Below is a small trained network, with its code and all its weights. Each question gives an input and a class and asks what happens when units are switched off, that is, made to give their printed mean instead of their output.

import numpy as np


def w(rows, s, z=0):
    codes = np.array(rows[::2]) - 128.0
    scale = np.full(codes.shape[1], s)
    scale[-1] = z or s
    return codes * scale


def norm(h):
    return h / np.sqrt((h * h).mean(-1, keepdims=True) + 1e-5)


def f(y):
    return y / 2 * (1 + np.tanh(0.7978845608 * (y + 0.044715 * y**3)))


def log_softmax(a):
    a = a - a.max(-1, keepdims=True)
    return a - np.log(np.exp(a).sum(-1, keepdims=True))


def net(x, mask):
    res = np.array(x, float).reshape(1, 8) / 4 @ E
    u = 0
    for l in range(2):
        y = f(norm(res) @ A[l][:, :-1].T + A[l][:, -1])
        res = res + np.where(mask[u : u + 13], y, B[l][:, -1]) @ B[l][:, :-1]
        u += 13
    return log_softmax(norm(res)[-1] @ U[:, :-1].T + U[:, -1])


A, B = {}, {}
E = w([
[129,127,129,128,127],'x0',
[127,128,127,128,128],'x1',
[129,127,128,130,127],'x2',
[9,66,147,79,110],'x3',
[129,127,128,126,129],'x4',
[157,35,42,123,165],'x5',
[132,98,220,163,240],'x6',
[129,128,129,125,128],'x7',
],0.012)
A[0] = w([
[127,130,190,136,175,84],'0.n0',
[220,166,116,150,137,254],'0.n1',
[157,40,98,130,206,69],'0.n2',
[154,79,52,107,87,85],'0.n3',
[120,185,95,96,51,140],'0.n4',
[217,187,73,176,107,125],'0.n5',
[131,129,136,128,112,88],'0.n6',
[78,117,66,141,53,89],'0.n7',
[158,41,32,124,183,176],'0.n8',
[253,179,129,151,176,115],'0.n9',
[178,175,86,83,100,110],'0.n10',
[182,113,157,90,127,134],'0.n11',
[128,122,134,137,108,117],'0.n12',
],0.017,0.0076)
B[0] = w([
[73,184,76,155,152,171],'0.n0',
[184,170,149,238,114,248],'0.n1',
[192,60,232,137,91,201],'0.n2',
[58,216,75,122,144,191],'0.n3',
[199,56,157,115,110,208],'0.n4',
[28,58,156,181,118,220],'0.n5',
[137,123,120,117,134,120],'0.n6',
[188,203,138,100,134,200],'0.n7',
[164,88,33,137,171,255],'0.n8',
[182,177,103,1,137,242],'0.n9',
[83,85,145,164,104,173],'0.n10',
[137,143,129,138,127,140],'0.n11',
[136,134,127,124,132,126],'0.n12',
],0.032,0.012)
A[1] = w([
[135,121,178,37,98,2],'1.n0',
[97,180,180,152,114,89],'1.n1',
[108,105,102,179,161,30],'1.n2',
[138,126,168,115,62,56],'1.n3',
[72,36,152,117,164,70],'1.n4',
[85,157,84,199,147,6],'1.n5',
[97,137,61,63,139,58],'1.n6',
[96,200,109,141,150,86],'1.n7',
[127,175,164,97,92,89],'1.n8',
[126,77,107,142,131,160],'1.n9',
[1,134,172,154,149,50],'1.n10',
[102,122,75,127,60,94],'1.n11',
[158,156,89,65,103,89],'1.n12',
],0.028,0.0048)
B[1] = w([
[112,161,77,25,54,190],'1.n0',
[67,100,169,100,190,206],'1.n1',
[98,141,126,73,62,195],'1.n2',
[57,71,114,137,123,199],'1.n3',
[66,82,171,177,68,183],'1.n4',
[164,163,65,139,38,228],'1.n5',
[90,98,115,186,230,197],'1.n6',
[103,183,218,101,136,236],'1.n7',
[123,182,133,80,64,196],'1.n8',
[65,214,196,148,122,214],'1.n9',
[228,3,112,40,218,216],'1.n10',
[178,174,117,155,169,156],'1.n11',
[62,75,96,156,179,254],'1.n12',
],0.04,0.0084)
U = w([
[87,80,198,190,88,253],'0',
[122,244,197,109,153,138],'1',
[81,132,96,48,61,60],'2',
[162,73,162,53,179,60],'3',
[144,208,77,187,50,105],'4',
[253,143,150,178,156,78],'5',
[87,146,82,161,211,148],'6',
],0.024,0.0034)

Each question gives the input, the list of numbers given to net, and the class t.
The units are the neurons (one row each of A and B). Each row of codes is followed by its name. A weight is (code - 128) times the scale printed after its matrix; where a second scale follows, it is the last column's (A, B and U).
mask holds one flag per neuron, layer by layer. A switched-off neuron (its flag False) gives its mean, the last column of its row in B, instead of its output. The means were averaged over made-up inputs and are rounded, as every weight is.
A unit's drop is (log p(t) with every unit on - log p(t) with that unit switched off) / (log p(t) with every unit on - log p(t) with every unit switched off).
The circuit of an input: a set's keep is (log p(t) with only the set's units on - log p(t) with every unit switched off) / (log p(t) with every unit on - log p(t) with every unit switched off). Starting from the 12 units with the biggest drops (on a tie, the unit counted first), units are removed one at a time, each time the one whose removal leaves the highest keep (on an exact tie, the one counted first), for as long as the keep stays at least 0.8.
circuit, biggest first: the units of the circuit, biggest drop first
most important unit: the unit with the biggest drop
top k neurons: the k neurons with the biggest drops, biggest first
k most important neurons of layer l: the k neurons of layer l with the biggest drops, biggest first
drop of u: that unit's drop, to one decimal
input [-7,3,7,-3,5,-5,0,-7], class 0: most important unit => 0.n1
input [3,-3,6,2,2,-6,2,2], class 3: top 4 neurons => [0.n8, 1.n10, 0.n9, 0.n1]
input [-3,-4,-4,1,7,3,-7,1], class 6: top 2 neurons => [0.n1, 0.n7]
input [-4,-7,8,0,-6,2,2,-8], class 5: circuit, biggest first => [0.n5, 0.n2]
input [-8,-7,-5,0,-8,2,-6,-8], class 4: top 2 neurons => [0.n9, 0.n3]
input [1,-6,1,-1,-6,-7,0,-6], class 0: 2 most important neurons of layer 0 => [0.n9, 0.n8]
input [4,-5,-3,-7,4,1,-1,5], class 4: 3 most important neurons of layer 0 => [0.n1, 0.n2, 0.n5]
input [4,2,-4,8,3,1,-1,-2], class 6: circuit, biggest first => [0.n2, 1.n6]
input [-3,-8,4,4,3,1,8,5], class 0: 3 most important neurons of layer 0 => [0.n9, 0.n3, 0.n2]
input [1,4,-5,7,-6,0,1,-8], class 3: 2 most important neurons of layer 0 => [0.n1, 0.n4]
input [-1,3,8,1,-3,-8,1,0], class 3: top 2 neurons => [0.n8, 0.n1]
input [7,-2,-7,-2,1,0,-7,6], class 0: top 2 neurons => [0.n4, 0.n8]
input [4,-3,4,-6,7,5,1,4], class 5: top 2 neurons => [0.n1, 0.n9]
input [-2,-5,0,1,6,-6,1,-8], class 3: top neuron => [0.n8]
input [7,3,-7,2,7,7,5,5], class 0: 2 most important neurons of layer 0 => [0.n2, 0.n9]
input [-4,2,-1,1,3,8,1,-4], class 0: 3 most important neurons of layer 1 => [1.n5, 1.n10, 1.n9]
input [6,2,2,-8,2,5,-1,-6], class 4: top 2 neurons => [0.n1, 0.n5]
input [6,5,8,3,-5,-5,1,8], class 3: top 4 neurons => [0.n8, 0.n9, 0.n1, 1.n10]
input [-3,4,-8,5,5,-6,5,-2], class 3: 2 most important neurons of layer 0 => [0.n9, 0.n8]
input [-6,-5,-2,-5,5,2,5,1], class 5: circuit, biggest first => [0.n1]
input [8,8,8,0,6,1,-3,4], class 4: 2 most important neurons of layer 0 => [0.n9, 0.n3]
input [-8,0,-3,-3,-7,0,4,7], class 1: top 3 neurons => [0.n8, 0.n1, 0.n4]
input [-7,2,-4,3,5,-6,3,-4], class 3: top 2 neurons => [1.n10, 0.n9]
input [-8,-5,-7,3,-2,-7,5,8], class 3: top 2 neurons => [1.n10, 0.n9]
input [-8,5,-5,0,-8,7,-8,1], class 4: top 2 neurons => [0.n9, 1.n5]
input [6,5,-6,-5,1,3,1,-1], class 5: top 3 neurons => [0.n1, 0.n9, 0.n2]
input [7,-3,-1,8,1,2,-6,7], class 6: most important unit => 0.n2
input [1,-2,6,-5,-5,-6,-1,-8], class 0: top 2 neurons => [0.n1, 0.n5]
input [8,-1,1,-5,2,2,3,4], class 5: drop of 0.n9 => 0.3
